Group and class of each row:
[ 19  12   1  11   0  11 -21  11 -22   4   5 -40   2 -17  26 -27   2  13
  11  16 -15  31  20   8  18 -22  -8  -9   7  33  -2 -14  24 -45 -24  14
  -6  10   6   2 -17  12 -33  23  30  11 -66  17  12  -6  -2   2 -20   8
  10  14 -21   1  15  -6  29   2] : R [22]
[ 32  12   7  12  -3  22 -47  39  11  21  -5 -39 -12  -8  21   4  -9  28
  14  20 -14  37  12   5 -43 -11   5   0 -10  -6   8 -16  -6   8 -31   2
  20  32   1  -4 -44  40  10  36 -18   8 -23   5  17   1  14   0  -1 -14
  11   4 -16   8  -8   6  10   2] : C [40]
[ 24  -1  -7  14  12   5 -46  10   0   1   4 -33   0 -13  16  -1   3  22
  16  10 -36  29   5   2 -13 -24  21  -6 -15  15  13 -20   6   2 -40   9
   1   3  12 -30 -32  38  21  15  -1  12 -31 -10   3   2   7  -8   6  14
   6  10 -16   0  -5   8   8   9] : C [39]
[  5   1  -8  -7 -21  10 -23  15  -1  -5  -7 -61  -2 -19  17   7  -7  31
  -2   7   0   1  29  -7   7 -20  -3  12   7   7 -11 -26   4   8   0   9
   3  11   8  -2   3  19 -10  26  -3  27 -35 -11  11  14   6  11 -31   2
  12  -4  16   2   3 -10  -2   5] : E [36]
[ -4   6   5   4 -17  -1 -21  16   9  -1  -1 -44  11 -25  16  13  -9  39
  -4   4 -14   1  21 -13   2   2   3  20   2   6 -11   7   3   7  -4   6
  10   1  -3   0   2  17  -6  21 -30  12 -26   4   0   4  10  20 -13  -5
  -5 -11  15  -8   8  -3  -2  18] : E [36]
[ 14  17   9   2 -18  15 -10  27   3  -5 -12 -77   8 -36  15   5 -16  21
  15  30   1  11  40  -8   6 -23   9  19  -9  12 -16  16  11   8 -12  12
  20  -5   4 -14   2   9  -5  19 -11  33 -31   9   0  17  -1  32 -17   4
  -1 -22  13   0  12  -3 -30  18] : E [36]
[ -3  12  15   3 -12  15 -20  37   3  10 -26 -62 -10 -17  36 -19 -20  18
  -7  -2   0  14  22   8  21  31  13   7 -30 -29   3 -26  -3  20 -12   5
  40   8  -1   2   3 -11  -4  16 -12   4   1  18   4  15   8   6   1 -18
  13  -6  37  -1  -9 -49 -22  17] : D [26]
[ 16  21 -43   6 -24  12 -15  23  -4  -1  -4 -60   2 -16   6   1  -7  17
   0  -8   7  14  26  -3   7 -20  27   2 -18   3  -2   1   9   1  -7   7
  31   2   3 -16  -3   9   6  13   7  28 -26  -6   2   5  16  21 -30 -17
  -8 -21  27 -10  -7 -21 -25  17] : E [30]
[  3  12   0  10 -39  11 -11   9  -6   0   5 -76  -1 -25  13   2  -9  32
   0   0  -2  10  38 -11   6 -19  31  23   7  -5  -8  -5   7   6  -5   1
  13   2  10 -10   6  16  -8  23 -16  34 -30  -5   2  18  -1  18 -31 -14
  -1 -20  43  -6  10 -13  -5  10] : E [36]
[-11  -3  21   0 -18  32 -14  40 -15  28 -25 -39 -46  -3   7 -14  -9   2
  -2   4  -4  12  -4  13  12   8  21   5 -21 -19 -10 -10 -28   0 -13   8
  39  13  -6  -1  13  11  -5   4 -13  -6  -9  17  -5   5  -3  -1  11 -17
  10 -34  34  -2   2 -50 -35  16] : D [38]
[  5  14  -3  -5 -16  28 -31  55   6   3   1 -76   7 -26   9  16  -4  33
 -21   8  -7  11  34 -14  -4  -7   9  15  -2  -1 -29   1  -1  18   1  14
  -1  17  -5  -1  12  20 -11  29 -11  26 -18   5   1  12  20  16 -27  -8
  -3  -8  13  -4  14 -11   1  14] : E [36]
[  4  14   4  -3 -16   6 -23  22 -30   5  -4 -38 -46 -19  -8  -1 -16   5
  -5  22   3  -1   8   1  16  -1  22  -3 -19 -12   3 -23 -10  -5 -13  -2
  19  24  -5   7  18 -10   4   9  -3 -27  -7  -9 -13  -1   4   1   8   0
  14  20  34  17  -4 -46 -23  13] : D [38]
[ 13  14  17  17 -38  27 -25  50 -17   7 -16 -59 -38 -23  12   2  -7  21
  -6  17  -8  20  11  -4  25  10  27  17 -22 -20  -8  14 -14  -2 -15   2
  37   3 -10  -5   8   1  -5  37  -5  27 -18  17  18  10  -1  25   2 -33
   8 -11  18   1 -15 -47 -30  14] : D [26]
[ 15  36   5   0 -11  12 -24  17 -10  -3  -9 -66  -3 -19  14  -2 -25  16
  -1   1  -4   7  32 -14   7 -22   3   9  -1   5 -23   1   6  15   4   9
  16   8  12   4  -4  17 -24  30  -4  30 -21   0  10 -18  12  15 -25 -12
   3  -3   6  -4  11 -27 -10   6] : E [36]
[ 25  15  -2  26  -9  10 -20  19  -2   7   2 -41 -19 -18  24 -13  -6  30
  23  33 -14  35  10   5  -3 -14   6   1 -14  13  -1  -7   7   8 -44  -1
   7 -12  -4 -12 -24  34   9  15 -19  22 -57   9   9  -3  -2   3  21   5
  19  19 -28  14  -2 -19   9  -4] : C [39]
[ 31   7  -6  14  11   8 -40  11  13  19   9 -29   6 -15  19  13   1  11
  33  26  -3  25  25   4 -22 -33   8   1  -1  26   2   4   7   1 -47   2
   7  -7   6 -25 -26  36   6  14 -11  26 -33 -13  11  -1   4  25 -11   5
  18  14 -25   8  -3  14   1 -17] : C [39]
[  2  22  14   6 -21  20 -28  26 -14   0 -16 -46 -24  -6   1 -20 -18  12
 -26  11  14  15  16   4  21   6  26  -1 -47 -17  12 -15   3 -12 -15   2
  28  10   4  -3   8  18  -4  83 -13   3  -6   3   1  10  15  11  -3 -19
  19  -7  32  -2 -15 -44 -24  11] : D [26]
[  8  14  -2  13 -15  22 -40  26  -2   7 -25 -78   8 -42  18  11 -13  44
  -5   8 -14  27  34   9   4 -15  10  29   7  17 -11  -8   9  13 -14  11
  18  17  12  21  12  33  -4  43  -5  32 -44   7   7  18   1  21 -22  -7
   8 -20  16  -7  -3 -13  15   8] : E [36]
[   1   20   10    5  -20   10  -26   25  -27    4  -16  -40   -6  -13
    1   -4  -14    1   -2   17   -8   16   11    5   -2   34   17    1
  -16  -17    5  -15   13    7    2   -8   26  -34  -10    6   13    7
   -3   12   -5   26 -104    7    3   18   -9   20    5  -30   10  -15
   29   -2   -7  -52  -20  -10] : D [26]
[ 16  14  -4  31 -13  14 -23  15  -2  -5 -13 -62   9 -31  19   0   9  28
  -7  14  -3   8  37   0  18 -21   2  17 -14   1 -10  -1  11   6  12   1
  16   4  -1 -14   1  11 -33  29   0  36 -40   8  16   4  -3  11 -45  -5
 -26 -17   8 -13   6   7  -7  11] : E [36]
[ 10  -7  13   2  -8  22 -13   7 -15  37  -6 -48 -18 -14   7 -16 -23  23
   5  17   5  10  14  17  20  37  24  19 -24 -34   7 -23   0  -1 -18   8
  37   1   3  13   6  21  -7  19  -8   0   5  -9   4  12   0  16 -11 -24
  -2  -7  36 -15 -15 -51 -33  -4] : D [26]
[  1   9  11  15 -12  22 -31  24  -9   6 -21 -29 -12 -14   4 -16 -10  34
 -10  11  -1  75  24  11   6  12   5   1 -20 -16   6 -16  15   2 -35   4
  29  15 -10  -2  10  15   2  75  -1 -14 -18  15   3  11   6   2  11  -3
  22  -7  43   1 -14 -60 -10  13] : D [26]
[ 16   6  -1  10   5  16 -30 -15   6  -9  15 -25 -49 -22   3 -12 -19  36
  25  35 -12  21  20   4 -12 -27  14  -3 -65   6 -12 -13  31   9 -32  -5
  11   0  13 -10 -26  31   1  28 -10  11 -29   6  11  14   5   3   3  -5
  -1  22 -26   9  -1   8   4   5] : C [39]
[ 20  15  -4  16   5   7 -26  15 -13   4   2 -27  12 -22  24  -6   0  22
  16   8  -8  23  15   4  -1 -27   4 -26  -9  57   3 -14  13   1 -14   3
  -7   8   2 -22  -8   6 -12  17  10  12 -71  16   9   9   5  -4  20   6
  25  10  -2  -5   1   6  27  14] : R [22]
[ 15  16   1  15  -6  22 -16   8 -30   8  -6 -44 -14 -24  37  -4   4  14
  19  19 -20  24  26   1  26 -27   5  -3 -12  13 -41  -9   7   1  -9   6
  -7   4  -3 -16 -10 -11 -11  25   2  15 -65  13   5   2  -1  12 -13  14
   8  12  -2 -10   8  -9   7   5] : R [19]
[ 12   9   4  17  20   6 -37   8   7   7   1 -27   0 -16  11   2  -9   9
  23 -24 -16  27  30   5  -8 -25  13 -11 -11  24  14   1   0   5 -44   7
  -6 -11   0  -8 -23  33 -10  23 -18  11 -34   1   7   2   1   7  14  -1
  17   8 -27  13   3   8  15   3] : C [39]
[ 13  11   7  11   4   5  -8  -4 -37   2 -15 -31  19 -10  38  -6  -4   7
  -1  -1 -13  19  38 -12  17 -33   3   2  -2  37  -9 -22   2  10 -12   1
 -25  21   4 -11 -19   2 -29  17   6  27 -75  18   9  -1   4   1 -21  13
  41   3  -2  14   2   2  31   3] : R [19]
[ 21   6   2   1   6  15 -41 -11  -1   0   8 -37 -20  -5  13   0   0  52
   5  16 -18  22  27   8 -10 -39  13   2 -25  12  -6  -4  -5   0 -33   5
  -5   0 -26  -9 -19  33  20  16   1   5 -34 -14   6  18   7   7   9   9
  10  18 -18   7 -11   4  11  -7] : C [39]
[ -2  16  11  -5  -7   0 -13  55 -13   4 -14 -34  -3 -22  -9   0 -24 -29
  -9   5   7   6   9  -5   5   6  -4  -2 -16 -20   0 -12  -7 -13 -32   4
  24  15   3   0  17  -7  -4   6  -3  -5  -6  10  42  12  -2  17   9 -16
  13  -9  91  -6  -3 -47 -19  -3] : D [38]
[ 16  -7 -13  21   0  19 -43  15   4  10  -5  -9 -29 -33  11  -4 -14  20
  15  27 -29  39  -3  15 -19 -21  22  -5 -13   7   0   0  -2  11 -44  -1
  -3  -2   0 -13 -29  35   7  21 -16 -11 -31   8  26   1   7  -7   7   6
  15   7 -18  14 -22  13   1  -5] : C [39]
[ 33  -4  38  18   2  43 -35  13   0  -1   4 -22 -25 -12  24 -11 -20  35
  33  22 -31  30   5 -12 -19 -23  18   0  -8  -3  -5 -10  -1   1 -47  -4
  10 -10   2 -13 -34  34  11  20 -31  23 -35  -1  13  10   5   4   6 -14
  -1   3 -32  16 -34   2  18 -11] : C [40]
[ 20   4  -6  12  -1  23 -42  11 -11  14 -16 -37 -18 -18  21  -6  -9  23
   6  14 -20  24  39  -3  -5 -12   9  -7 -60  12  -1 -22   0   7 -31   6
   3  13   1  -2 -21  34  19  15 -10   0 -36   2  10  15  22  -2  25  14
  18  19   0   4  -5  -6  14  -4] : C [39]
[ 13   5   9  -1 -15  20 -29  25   6   8 -16 -74  -8 -24  12  11  -6  25
   3   3  -2   3  16  -6  13 -23   5  16   2   2  -6  15 -45  13  -5   2
   9   3 -37   3  -3  17  -4  18 -12  21 -32  16  -1   5   6   6 -26  -2
   8  -7  29   5  10   0  -8  16] : E [30]
[ 26  13  -2  14   6  12 -55  19  -9  14  -2 -40  -8 -21  15  13   1  18
  10  22  -1  25  21   6 -15 -31  12   9  -9  15  23  -2  -4   2 -44   8
  10  -2  25  -6 -13  32  -7  12 -13  22 -32  -2  12   4   7  10   4   3
  25  -1 -20   2  -3   2  10   1] : C [39]
[ 18  19 -14   2  -6  17 -11  -5 -31   6  -5 -15  -4 -10  28  -9  -2   6
   6   3   5  20  33  -4   8 -42  12 -10  -2  11  -1 -15  10   1  -9   5
  -1  14  -8  -7  -8   7 -20  26  16   6 -60  10  25   1   6  -7 -17  28
   6  11  -7  -6   0  17  32 -12] : R [19]
[  6  13  -7  13  -3  11 -11   8 -21  13  -8 -38  24 -16  29   1 -14  20
   5   5   0  11  30  12   9 -30  -5  -5 -18  33  -1  -7  14   9  -5   5
 -21   6  -6  -8  -6  -4 -18  35  11  19 -51  25  12  -4   0  17  -9   7
  11   5   0   3   8  -5   6  12] : R [19]
[ 38 -11 -22  15  34   9 -43  14   5  17  61 -25 -12 -17  13  -1 -25  30
  19  53 -14  24  26 -11 -25 -28   6   5 -11  -1  13   9  -3   7 -42  10
   8   4  -1  -2 -25  41   9  26 -13  13 -35  -6   7  -6   6   1   6   4
  10   9 -27  17 -12   9   7 -12] : C [40]
[ 28  11  -2   7  25  17 -52 -24  -2   2   1 -32  -4 -13  17 -30 -15  38
  19   5 -16  22  13 -15 -13 -37  18   0 -13   9  13  -3   3   0 -28   6
  14   6   5  -5 -33  27   0  -7  -7   3 -33  -3  11   4  16  -2   6   3
  13   9  -1  11  -2   7   6 -33] : C [39]
[ 10  23   0   8 -14  28 -32  24  -5  10 -15 -75  11 -35  32  13 -18  40
  -4  11 -12   9  42  -2   3 -20   8  23   1   4  -7  -3   3  21  -8  -1
  16  12   0  21  -2  20 -16  36  -8  35 -52  -2   4   1  31  14 -34 -12
  -7 -15  13  -8   2 -11 -21  22] : E [36]
[  1   3  14   3 -25  24  -8  34 -25   5 -13 -34 -34 -12  11 -26 -21  11
  -7  -4 -13  13  -5   8  17  23  24   6 -21 -30  12  -1   3  17 -23   4
  21  25  -1   4  -4  -2   1   9  -3  -2 -12   1  -1   9   4   6   9  -5
  15  -5  37  -1  -2 -48 -25  18] : D [38]
[ 32   8  -2  17  -5  12 -36  -8  -7   6   2 -41   0 -21  20  -1  -1  23
  23  20 -20  23  13   1 -10 -30  15  -7 -17  19  -3   1  10   3 -38  20
  -5   2  -5 -23 -28  46   7  24   1  19 -48   4  17  -2   4   5  -1   3
   4   3 -29   0  -5   4   9  15] : C [39]
[  7   7   1  -2 -15  23 -13  22 -14   9  -3 -65 -20 -29  12   2 -16  42
  -1  -9  -4  -6  56   2  15 -37  10  13   0  10 -11  -5   8  23  -2  12
   2  10   3  -3  -5  10 -22  23  -1  27 -38   6   5  14  11  15 -12  -1
   7 -12  15  -4  11  -9   8  11] : E [36]
[ 25   4  -7  14  10  28 -42  11   7  17 -13 -36 -20 -20  22 -10   4  28
  28  23 -18  29  23  27  -7 -44  16 -14 -24  15  -3   4   4  15  -5   3
  11   4 -27  -3 -48  39 -14  47 -16  15 -37  18   6  -6  19 -10   5   7
  10  -7 -28   7 -18  23  27   1] : C [40]
[ 29  15  -1  19   2  18 -27  14 -16   2   3 -31  -2 -20  17  -6  -8  16
  28  21  -6  18  21   2   1 -24  15  -2 -15  16  -2 -10  26  12 -50   1
  15  -9   8  -7 -19  24  -9  24   1  13 -49   2   9  -6   0  -7 -11  -2
   3  -5 -21   4  14  -7  47 -10] : C [39]
[  8   8 -12  -2 -19  24 -13  14   6   2  -7 -56 -14 -18  23   2 -13  31
 -11   7   2   9  28  10   1 -17  11  34  -7  -6 -13  -9  -2  16  -7  -3
  16   6   4  -3  -4  17  -5  36  -5  21 -24  -2   8   5   5   7 -35  -1
   0 -19  15  -1   9 -10   5  21] : E [30]

Group and class of each row:
[ -7   7  -3   3   5  -6   4  74   5   0 -28  -5  -4  -2 -27 -22  -3 -33
 -24  -1  -4  20 -19  29   8  -5   4  -4 -15 -15   4  -7 -25   5  12  -3
  -3  19  -8   3 -10  -1   5 -18   6  10  -3   7  -4 -33  15  -3 -20   1
  -5  -2  20  -4 -25   8  12 -75] : Y Q379
[ 26   3 -12   8   5   3   1   6 -14  24  39  13 -21   5  15  -3 -27 -24
 -24 -41   8 -11 -10  -5  16  18  40   0 -59 -12  -2  -8   9  -6 -43   2
  15  22  25  54  26   4  23  15  11  10   2 -22  13 -16  11   0 -11   7
 -36  36  -3 -11  15 -28  12  -2] : Y Q379
[ -5 -14   3  17   5  18  18 -54 -22  17  39  -5  10   5   2   2 -15   3
  -7 -46  25 -17 -19  -8  -6   3  11   6  17  -7 -14  -6 -14 -11 -41  -2
   1   2  -4  17   7  39  10  -5  14  -3  -9 -36  13 -25   0   6 -13   3
  18  12  -6   1   7  -6  27 -10] : T Q23
[ -4   1 -20  -3  18  18  15   9  -9  35  53  -6  -1   3 -18   6   2  56
  10 -11   9   5  -4  -9  15  -4  10   0 -26 -19   8  -6  -4 -30  11  37
  -2  29  10 -20  11  17 -10 -10  10  -1  -1 -18  -5 -31 -18   3  -5  -5
 -37 -23 -22   1  19  11  -7  10] : T Q109
[ 19   2  -3   5   7  25   1 -63 -12  20  48   0 -16  13  11   2  -1  22
  -4 -38  11 -13 -20 -28  -2   5  23  13   9  -5 -14   1   3 -15 -30  17
 -11   6  -5  10   7  47  12  12   8  24 -18 -31  36 -22   1  14 -21  -4
   7  23 -18   3  22  -1  13  -2] : T Q109
[-23 -15   3   2   8   8  20  12  -9  17  45  -7  16   8  -1   3  -8  30
   9 -29   5  12  -8  -2  -3  -5  -6  -2  -4 -22  10  -2   2 -22   6  13
  15   2   1 -19   0  15 -15 -10   7  -8   3 -17  -3  -3  -3   3  -3  -2
  -9 -11 -16   3   8  12   5   0] : T Q145
[ -9  -2  -3  10 -13  12   2  25   5  -8  -5  -9  14  -1  -3   9  -1 -10
  -4  -7   6  15 -16  17  -6  -4  -6   2  12  -6   5  15 -13  -5   9  -1
  -9   3 -15  -3  -5   5   6  -7  -4   2   0 -12  -1  15   4   7 -22  -2
   4   2   6   5 -20  33  10 -11] : T Q23
[  5  -1  -8  16  -2   0 -19   6 -14  15  29   5 -27  -8   5   8 -14  -7
 -32 -25   6 -11 -18   1  13   5  29  -8 -25 -11  -1  -8   0 -17 -19   2
  13  28  23   2  10  15  23   2   5  15   5 -13  19 -23   8   3 -14   7
 -21  31   0   0  18 -14  11 -12] : Y Q421
[-10 -12  -8  12   8   4   4  42  -4   4  11   3 -15   5 -15  -3 -19 -18
 -18 -17  16  20 -27  20  12   4   8  -5 -14 -11  19   5 -17  -3   4  -4
   8  17   6  -1  -1   2  -5 -14   8  11 -34   7  -5 -14   4   1  -7  -8
  -6  18  -1 -15   1   3   0   2] : Y Q379
[-21   8 -10   9   7   2  -7  22 -14  33  46  -7   3  19   0  10 -11  19
  26 -30 -12   1  -2  24  17  16  13  -3 -70 -38  37 -13 -26 -35  15   8
   6  36  28 -17  -7  -1  11 -13   4  -9  22  17  -6 -49 -14   6   5 -11
 -28 -16 -34  -8  16  -6 -15  -9] : Y Q421
